Here is a tiny trained network, its code and every weight. The questions are about switching its units off for an input and a class, where a switched-off unit gives its printed mean instead of its output.

import numpy as np


def w(rows, s, z=0):
    codes = np.array(rows[::2]) - 128.0
    scale = np.full(codes.shape[1], s)
    scale[-1] = z or s
    return codes * scale


def f(y):
    return np.maximum(y, 0)


def log_softmax(a):
    a = a - a.max(-1, keepdims=True)
    return a - np.log(np.exp(a).sum(-1, keepdims=True))


def net(x, mask):
    res = np.array(x, float).reshape(1, 6) / 4 @ E
    y = f(res @ A[0][:, :-1].T + A[0][:, -1])
    res = res + np.where(mask, y, B[0][:, -1]) @ B[0][:, :-1]
    return log_softmax(res[-1] @ U[:, :-1].T + U[:, -1])


A, B = {}, {}
E = w([
[170,159,141,57,80,117,245,63,175,241,69],'x0',
[220,201,46,176,215,1,83,201,173,145,173],'x1',
[79,46,200,122,96,134,99,124,25,133,185],'x2',
[137,152,166,235,69,140,213,165,101,70,237],'x3',
[216,91,45,77,181,117,99,231,45,70,31],'x4',
[237,220,77,61,13,137,109,169,155,62,114],'x5',
],0.007)
A[0] = w([
[147,115,143,144,156,132,132,155,169,100,130,28],'N0',
[139,142,136,136,128,123,144,155,120,163,203,128],'N1',
[114,127,119,131,134,138,106,163,130,106,101,103],'N2',
[157,143,119,167,119,99,134,178,119,112,122,183],'N3',
[160,112,135,38,104,139,196,144,123,143,114,194],'N4',
[123,93,115,78,58,139,109,193,127,92,155,114],'N5',
[178,74,121,40,148,129,103,112,136,121,82,157],'N6',
[107,147,174,113,60,176,169,87,124,108,167,163],'N7',
[120,142,110,161,182,122,144,124,192,158,120,57],'N8',
[167,155,65,177,111,76,150,219,100,118,197,120],'N9',
[213,88,140,131,128,122,141,162,147,144,158,87],'N10',
[130,162,141,160,62,204,126,103,166,112,144,135],'N11',
[110,126,125,60,125,156,139,128,122,134,9,228],'N12',
[116,107,97,137,166,123,103,127,145,138,120,131],'N13',
[169,158,87,135,128,134,138,174,168,130,64,71],'N14',
[150,105,131,119,103,154,108,146,108,92,120,66],'N15',
[102,70,142,152,148,113,121,122,112,121,90,131],'N16',
[98,88,174,85,92,99,116,112,100,161,156,252],'N17',
[94,53,150,131,179,138,122,137,84,158,116,140],'N18',
[101,109,119,147,167,145,85,177,101,171,116,201],'N19',
[112,116,121,155,167,100,95,135,154,117,207,69],'N20',
[130,141,125,127,166,122,138,111,146,144,153,68],'N21',
],0.012,0.0031)
B[0] = w([
[136,152,114,88,137,147,128,140,110,170,87,148],'N0',
[155,194,147,159,138,110,126,31,142,154,119,180],'N1',
[135,185,90,63,99,85,125,158,85,99,135,154],'N2',
[160,165,64,81,81,123,209,180,104,146,63,193],'N3',
[139,161,129,156,85,238,217,57,172,191,123,197],'N4',
[113,67,109,103,164,104,170,190,23,104,161,178],'N5',
[143,163,88,169,72,134,165,158,136,141,91,192],'N6',
[67,102,187,204,97,143,132,70,112,161,157,221],'N7',
[109,81,81,105,160,110,136,254,67,110,152,173],'N8',
[191,145,64,111,97,212,226,146,108,152,73,250],'N9',
[200,136,107,130,89,167,140,134,147,104,130,164],'N10',
[97,70,162,178,106,112,164,143,101,137,159,199],'N11',
[226,99,60,132,90,219,164,110,154,161,102,214],'N12',
[150,90,125,121,107,121,230,126,98,132,157,162],'N13',
[78,83,147,190,74,194,194,41,105,151,153,191],'N14',
[119,113,32,75,168,60,47,209,86,80,89,160],'N15',
[122,89,140,130,102,108,125,149,74,111,169,169],'N16',
[136,155,140,176,94,118,113,102,197,127,137,198],'N17',
[72,8,141,159,153,106,124,139,66,102,206,193],'N18',
[160,85,106,168,134,170,114,189,95,91,141,182],'N19',
[151,205,155,139,106,163,153,69,175,205,116,193],'N20',
[127,90,134,90,111,102,94,116,98,92,149,149],'N21',
],0.0078,0.015)
U = w([
[91,72,163,198,100,127,146,104,97,131,179,186],'0',
[143,69,95,62,191,80,116,190,48,1,109,83],'1',
[222,173,108,89,87,158,163,113,141,175,30,235],'2',
[63,190,213,114,170,43,65,57,160,134,163,1],'3',
],0.0097,0.0018)

Each question gives the input, the list of numbers given to net, and the class t.
The units are the neurons (one row each of A and B). Each row of codes is followed by its name. A weight is (code - 128) times the scale printed after its matrix; where a second scale follows, it is the last column's (A, B and U).
mask holds one flag per neuron, in row order. A switched-off neuron (its flag False) gives its mean, the last column of its row in B, instead of its output. The means were averaged over made-up inputs and are rounded, as every weight is.
A unit's drop is (log p(t) with every unit on - log p(t) with that unit switched off) / (log p(t) with every unit on - log p(t) with every unit switched off).
unit that matters most: the unit with the biggest drop
top k neurons: the k neurons with the biggest drops, biggest first
drop when u is switched off: that unit's drop, to one decimal
input [-7,-5,-3,-5,-4,4], class 0: unit that matters most	N9
input [4,-3,6,2,6,0], class 0: top 2 neurons	[N9, N18]
input [1,-2,-7,-5,4,-8], class 0: top 3 neurons	[N18, N15, N9]
input [2,8,-7,1,-8,-8], class 2: top 3 neurons	[N20, N18, N7]
input [5,4,-1,7,-3,-4], class 2: top 2 neurons	[N18, N14]
input [0,4,6,7,7,-1], class 2: top 2 neurons	[N9, N3]
input [-2,2,-6,-1,-1,-3], class 1: top 2 neurons	[N8, N4]
input [4,-1,-2,-8,0,-8], class 0: top 2 neurons	[N18, N9]
input [-6,-3,4,-8,7,8], class 1: top 2 neurons	[N5, N15]
input [-8,1,-5,3,3,-3], class 2: top 2 neurons	[N20, N9]
input [0,-8,-5,-7,-8,8], class 0: drop when N7 is switched off	0.8
input [-4,1,5,5,2,-2], class 1: drop when N4 is switched off	0.2
input [-5,-6,-6,-3,3,-7], class 1: drop when N4 is switched off	0.1
input [2,-8,-1,-2,-5,6], class 0: unit that matters most	N7
